Here is a tiny trained network, its code and every weight. The questions are about switching its units off for an input and a class, where a switched-off unit gives its printed mean instead of its output.

import numpy as np


def w(rows, s, z=0):
    codes = np.array(rows[::2]) - 128.0
    scale = np.full(codes.shape[1], s)
    scale[-1] = z or s
    return codes * scale


def f(y):
    return y / 2 * (1 + np.tanh(0.7978845608 * (y + 0.044715 * y**3)))


def log_softmax(a):
    a = a - a.max(-1, keepdims=True)
    return a - np.log(np.exp(a).sum(-1, keepdims=True))


def net(x, mask):
    res = np.array(x, float).reshape(1, 5) / 4 @ E
    y = f(res @ A[0][:, :-1].T + A[0][:, -1])
    res = res + np.where(mask, y, B[0][:, -1]) @ B[0][:, :-1]
    return log_softmax(res[-1] @ U[:, :-1].T + U[:, -1])


A, B = {}, {}
E = w([
[88,125,118,133,112,144,146,145,169],'x0',
[80,42,244,149,108,180,64,29,121],'x1',
[130,100,157,111,147,99,129,158,170],'x2',
[128,126,164,228,33,123,125,255,53],'x3',
[199,191,146,202,170,181,42,139,230],'x4',
],0.0095)
A[0] = w([
[157,160,135,160,135,146,110,156,142,131],'n0',
[94,117,133,101,126,135,157,103,100,193],'n1',
[104,107,126,97,127,109,162,145,85,219],'n2',
[127,131,98,119,94,84,187,243,49,180],'n3',
[98,126,127,131,133,152,136,124,137,180],'n4',
[120,132,112,102,145,121,146,171,93,126],'n5',
[114,82,153,79,122,117,159,49,127,155],'n6',
[120,105,132,92,130,141,98,81,136,118],'n7',
[133,136,160,152,159,156,66,16,212,101],'n8',
[154,152,111,173,118,106,137,211,114,98],'n9',
[161,162,101,162,129,121,102,184,143,98],'n10',
[167,156,140,178,137,148,89,97,194,146],'n11',
[104,144,89,111,158,122,128,134,140,146],'n12',
[166,177,28,29,187,99,169,84,185,233],'n13',
[114,88,176,180,97,121,116,125,115,53],'n14',
[111,89,100,111,108,83,176,171,80,187],'n15',
[90,70,242,213,73,155,92,130,84,1],'n16',
[121,106,143,115,159,143,110,90,141,99],'n17',
[160,131,124,146,115,135,120,143,133,117],'n18',
[95,96,174,110,146,141,113,3,163,128],'n19',
[102,124,139,129,130,120,133,158,107,153],'n20',
[109,91,126,119,133,110,129,132,138,178],'n21',
[172,178,134,187,150,158,67,138,188,182],'n22',
[95,95,132,70,124,120,153,119,85,244],'n23',
],0.014,0.0059)
B[0] = w([
[141,138,131,174,154,94,108,153,142,162],'n0',
[84,91,134,116,117,78,150,136,126,167],'n1',
[120,110,130,72,96,141,170,113,127,180],'n2',
[229,134,189,110,70,205,172,118,124,229],'n3',
[120,107,140,107,125,117,127,117,118,142],'n4',
[170,130,131,117,106,150,135,127,135,156],'n5',
[41,94,112,158,97,88,163,130,112,191],'n6',
[98,116,146,161,111,134,134,123,112,166],'n7',
[141,118,186,70,127,251,85,97,105,231],'n8',
[138,142,150,238,126,101,135,149,130,181],'n9',
[119,159,136,223,130,89,106,148,136,168],'n10',
[153,149,154,121,145,190,66,117,124,197],'n11',
[150,137,111,110,142,128,115,107,101,154],'n12',
[161,160,43,11,193,88,99,126,151,254],'n13',
[147,142,98,79,176,106,115,123,129,165],'n14',
[175,118,166,76,89,170,153,116,113,195],'n15',
[161,168,31,13,188,94,109,123,157,213],'n16',
[120,118,151,137,103,160,115,133,131,163],'n17',
[121,139,127,151,129,124,127,147,157,141],'n18',
[57,73,182,179,92,145,149,127,111,220],'n19',
[154,135,133,116,125,136,127,116,119,148],'n20',
[115,122,117,126,112,122,141,102,97,147],'n21',
[154,189,117,205,153,150,70,154,156,213],'n22',
[73,90,107,104,108,75,181,120,102,191],'n23',
],0.024,0.023)
U = w([
[149,117,27,11,131,32,196,86,129,233],'0',
[159,120,241,116,79,211,131,80,116,197],'1',
[135,180,58,88,237,108,44,105,186,96],'2',
[150,162,161,255,114,76,136,166,165,7],'3',
[16,56,156,150,90,69,165,87,102,57],'4',
],0.0073,0.0017)

Each question gives the input, the list of numbers given to net, and the class t.
The units are the neurons (one row each of A and B). Each row of codes is followed by its name. A weight is (code - 128) times the scale printed after its matrix; where a second scale follows, it is the last column's (A, B and U).
mask holds one flag per neuron, in row order. A switched-off neuron (its flag False) gives its mean, the last column of its row in B, instead of its output. The means were averaged over made-up inputs and are rounded, as every weight is.
A unit's drop is (log p(t) with every unit on - log p(t) with that unit switched off) / (log p(t) with every unit on - log p(t) with every unit switched off).
The circuit of an input: a set's keep is (log p(t) with only the set's units on - log p(t) with every unit switched off) / (log p(t) with every unit on - log p(t) with every unit switched off). Starting from the 12 units with the biggest drops (on a tie, the unit counted first), units are removed one at a time, each time the one whose removal leaves the highest keep (on an exact tie, the one counted first), for as long as the keep stays at least 0.8.
units of the circuit, in order: the units of the circuit, biggest drop first
k most important neurons: the k neurons with the biggest drops, biggest first
drop when u is switched off: that unit's drop, to one decimal
input [0,4,1,1,7], class 2: units of the circuit, in order => n3
input [7,0,-5,0,7], class 2: 3 most important neurons => n3; n19; n22
input [3,0,5,0,-6], class 0: 2 most important neurons => n8; n19
input [-8,-8,1,3,0], class 1: 3 most important neurons => n3; n15; n22
input [7,0,-1,7,4], class 3: 2 most important neurons => n13; n9
input [-7,0,-2,-7,1], class 2: 4 most important neurons => n13; n3; n8; n15
input [3,1,-5,3,-4], class 0: 2 most important neurons => n8; n19
input [8,1,2,2,5], class 2: 2 most important neurons => n19; n3
input [4,2,0,0,-3], class 4: 2 most important neurons => n13; n16
input [-2,0,1,5,7], class 3: 3 most important neurons => n13; n9; n10
input [1,6,1,0,-2], class 4: 2 most important neurons => n13; n19
input [2,-8,-8,1,5], class 3: 2 most important neurons => n9; n16
input [4,1,5,4,-3], class 0: 3 most important neurons => n8; n19; n16
input [-6,8,7,3,-2], class 0: units of the circuit, in order => n16
input [4,7,-3,0,-2], class 4: 2 most important neurons => n13; n19
input [0,-3,-2,6,6], class 3: drop when n3 is switched off => 0.0
input [0,7,1,2,8], class 2: drop when n16 is switched off => 2.1
input [-7,0,-5,7,6], class 3: drop when n10 is switched off => 0.1
input [6,-8,7,4,-7], class 1: drop when n3 is switched off => 0.3
input [4,-2,6,-2,1], class 2: most important neuron => n23
